Below are the code and all the weights of a small trained network. Each question names an input and a target symbol and asks about switching units off, where a switched-off unit gives its printed mean instead of its output.

import numpy as np


def w(rows, s, z=0):
    codes = np.array(rows[::2]) - 128.0
    scale = np.full(codes.shape[1], s)
    scale[-1] = z or s
    return codes * scale


def norm(h):
    return h / np.sqrt((h * h).mean(-1, keepdims=True) + 1e-5)


def f(y):
    return y / 2 * (1 + np.tanh(0.7978845608 * (y + 0.044715 * y**3)))


def softmax(a):
    e = np.exp(a - a.max(-1, keepdims=True))
    return e / e.sum(-1, keepdims=True)


def log_softmax(a):
    a = a - a.max(-1, keepdims=True)
    return a - np.log(np.exp(a).sum(-1, keepdims=True))


def net(x, mask):
    ids = ['ΔΞΠαβηλμω'.index(c) for c in x.split()]
    T = len(ids)
    res = E[ids] + P[:T]
    u = 0
    for l in range(3):
        q, k, v = (norm(res) @ M[l].T for M in (Q, K, V))
        z = softmax(np.where(np.tri(T) > 0, q @ k.T / 4**0.5, -1e9)) @ v
        res = res + np.where(mask[u], z, O[l][:, -1]) @ O[l][:, :-1]
        u += 1
        y = f(norm(res) @ A[l][:, :-1].T + A[l][:, -1])
        res = res + np.where(mask[u : u + 4], y, B[l][:, -1]) @ B[l][:, :-1]
        u += 4
    return log_softmax(norm(res)[-1] @ U[:, :-1].T + U[:, -1])


Q, K, V, O, A, B = {}, {}, {}, {}, {}, {}
E = w([
[139,106,121,142],'Δ',
[174,76,147,160],'Ξ',
[93,117,250,192],'Π',
[149,55,137,155],'α',
[175,53,153,172],'β',
[196,101,132,121],'η',
[114,116,116,104],'λ',
[92,173,53,180],'μ',
[130,124,119,179],'ω',
],0.014)
P = w([
[138,49,164,183],'0',
[169,101,189,157],'1',
[178,115,173,147],'2',
[186,109,152,143],'3',
[190,88,143,142],'4',
[179,77,87,206],'5',
[203,78,94,206],'6',
[236,83,88,195],'7',
[253,112,98,194],'8',
[243,100,77,178],'9',
[233,116,103,195],'10',
],0.0037)
Q[0] = w([
[156,44,73,195],'0.h1',
[71,151,142,143],'0.h1',
[1,207,191,74],'0.h1',
[145,204,150,170],'0.h1',
],0.01)
K[0] = w([
[166,124,47,93],'0.h1',
[93,195,147,119],'0.h1',
[50,221,255,130],'0.h1',
[88,177,100,159],'0.h1',
],0.0094)
V[0] = w([
[125,147,163,78],'0.h1',
[125,144,174,34],'0.h1',
[133,2,88,31],'0.h1',
[65,140,249,169],'0.h1',
],0.0095)
O[0] = w([
[54,92,147,117,41],'0.h1',
[13,76,165,105,3],'0.h1',
[109,204,219,2,254],'0.h1',
[123,58,24,121,46],'0.h1',
],0.0096,0.0053)
A[0] = w([
[51,70,208,251,3],'0.n1',
[66,115,113,78,175],'0.n2',
[128,57,212,157,75],'0.n3',
[16,247,3,140,80],'0.n4',
],0.016,0.003)
B[0] = w([
[17,79,171,206,218],'0.n1',
[5,83,147,78,107],'0.n2',
[211,147,125,168,250],'0.n3',
[63,167,57,76,191],'0.n4',
],0.015,0.0019)
Q[1] = w([
[7,99,196,217],'1.h1',
[136,194,141,201],'1.h1',
[112,22,135,43],'1.h1',
[175,7,80,104],'1.h1',
],0.015)
K[1] = w([
[149,63,199,247],'1.h1',
[33,190,153,185],'1.h1',
[225,66,103,45],'1.h1',
[165,23,58,90],'1.h1',
],0.014)
V[1] = w([
[120,122,130,123],'1.h1',
[168,65,166,150],'1.h1',
[162,5,197,144],'1.h1',
[99,71,167,97],'1.h1',
],0.011)
O[1] = w([
[161,142,157,123,112],'1.h1',
[65,45,165,88,86],'1.h1',
[112,23,252,50,2],'1.h1',
[218,141,255,87,31],'1.h1',
],0.0075,0.004)
A[1] = w([
[98,67,179,118,5],'1.n1',
[139,166,52,40,71],'1.n2',
[30,252,157,174,106],'1.n3',
[3,104,76,43,182],'1.n4',
],0.014,0.0014)
B[1] = w([
[138,195,89,160,167],'1.n1',
[101,200,118,114,218],'1.n2',
[254,124,167,159,253],'1.n3',
[40,152,70,177,151],'1.n4',
],0.018,0.0038)
Q[2] = w([
[59,31,99,50],'2.h1',
[142,202,216,254],'2.h1',
[23,134,221,242],'2.h1',
[106,125,152,139],'2.h1',
],0.0081)
K[2] = w([
[110,72,37,10],'2.h1',
[160,196,184,218],'2.h1',
[208,171,81,127],'2.h1',
[142,143,123,125],'2.h1',
],0.011)
V[2] = w([
[71,191,125,207],'2.h1',
[130,107,181,120],'2.h1',
[137,78,173,250],'2.h1',
[194,89,21,98],'2.h1',
],0.016)
O[2] = w([
[166,120,107,243,125],'2.h1',
[68,124,163,116,150],'2.h1',
[105,4,149,169,255],'2.h1',
[198,100,86,34,126],'2.h1',
],0.015,0.0061)
A[2] = w([
[153,140,228,163,156],'2.n1',
[116,147,118,181,151],'2.n2',
[113,96,188,223,252],'2.n3',
[2,159,56,131,184],'2.n4',
],0.018,0.0025)
B[2] = w([
[209,104,160,174,238],'2.n1',
[172,123,67,142,169],'2.n2',
[1,138,96,142,250],'2.n3',
[247,99,235,153,151],'2.n4',
],0.019,0.011)
U = w([
[159,208,47,184,122],'Δ',
[127,97,117,79,173],'Ξ',
[54,68,128,200,106],'Π',
[71,201,148,55,192],'α',
[122,110,128,77,153],'β',
[165,170,228,167,181],'η',
[111,254,177,155,37],'λ',
[204,62,49,155,4],'μ',
[178,43,98,116,152],'ω',
],0.0093,0.0041)

Each question gives the input, a string of symbols that net reads in full, and the target symbol t.
The units are the heads (4 rows each of Q, K, V and O) and the neurons (one row each of A and B). Each row of codes is followed by its name. A weight is (code - 128) times the scale printed after its matrix; where a second scale follows, it is the last column's (O, A, B and U).
mask holds one flag per unit, layer by layer, with each layer's heads first. A switched-off unit (its flag False) gives its mean, the last column of its rows in O or B, instead of its output. The means were averaged over made-up inputs and are rounded, as every weight is.
A unit's drop is (log p(t) with every unit on - log p(t) with that unit switched off) / (log p(t) with every unit on - log p(t) with every unit switched off).
most important unit: the unit with the biggest drop
top k neurons: the k neurons with the biggest drops, biggest first
top k neurons in layer l: the k neurons of layer l with the biggest drops, biggest first
drop of u: that unit's drop, to one decimal
input η η Ξ β Δ α η, target α: top 2 neurons -> 0.n1; 1.n3
input η η Ξ Π ω β α Π Δ ω, target Π: most important unit -> 2.n3
input Δ Π Ξ, target Π: top 2 neurons -> 0.n1; 2.n3
input Π λ Ξ, target Π: top 3 neurons -> 2.n3; 0.n1; 1.n1
input ω Π η α α Ξ η Ξ α ω, target Π: top 4 neurons -> 0.n4; 1.n1; 0.n3; 0.n1
input η η Π Δ, target Π: top 4 neurons -> 0.n1; 2.n3; 0.n4; 1.n1
input Π η ω β, target Π: top 3 neurons in layer 1 -> 1.n3; 1.n1; 1.n2
input λ Δ Π Π λ η, target Π: top 3 neurons in layer 0 -> 0.n1; 0.n3; 0.n4
input Π η η ω λ Π Π α β, target Π: top 2 neurons -> 2.n3; 0.n1
input Π μ Π Δ, target Π: top 2 neurons -> 0.n1; 2.n3
input Δ μ α Ξ, target Δ: top 2 neurons -> 1.n2; 2.n1
input Π Ξ η α, target Π: top 4 neurons -> 2.n3; 0.n1; 1.n1; 1.n3
input η Π μ β η α ω β, target Δ: top 2 neurons in layer 0 -> 0.n4; 0.n1
input Π Δ λ β α η ω η α Δ, target η: top 2 neurons in layer 0 -> 0.n4; 0.n2
input η Δ α Π η η μ Δ α, target Δ: most important unit -> 1.h1
input Δ λ Δ η Ξ μ β β, target Δ: top 2 neurons -> 0.n4; 2.n1
input Π μ Π, target Π: top 2 neurons -> 2.n3; 0.n1
input η η Π λ λ η ω Π ω Δ α, target Π: top 2 neurons in layer 0 -> 0.n1; 0.n3
input Δ λ μ α, target Δ: top 2 neurons in layer 2 -> 2.n1; 2.n4
input Ξ Π ω η λ λ, target η: most important unit -> 0.h1
input η λ η λ Δ ω Δ α, target η: drop of 2.h1 -> 0.2
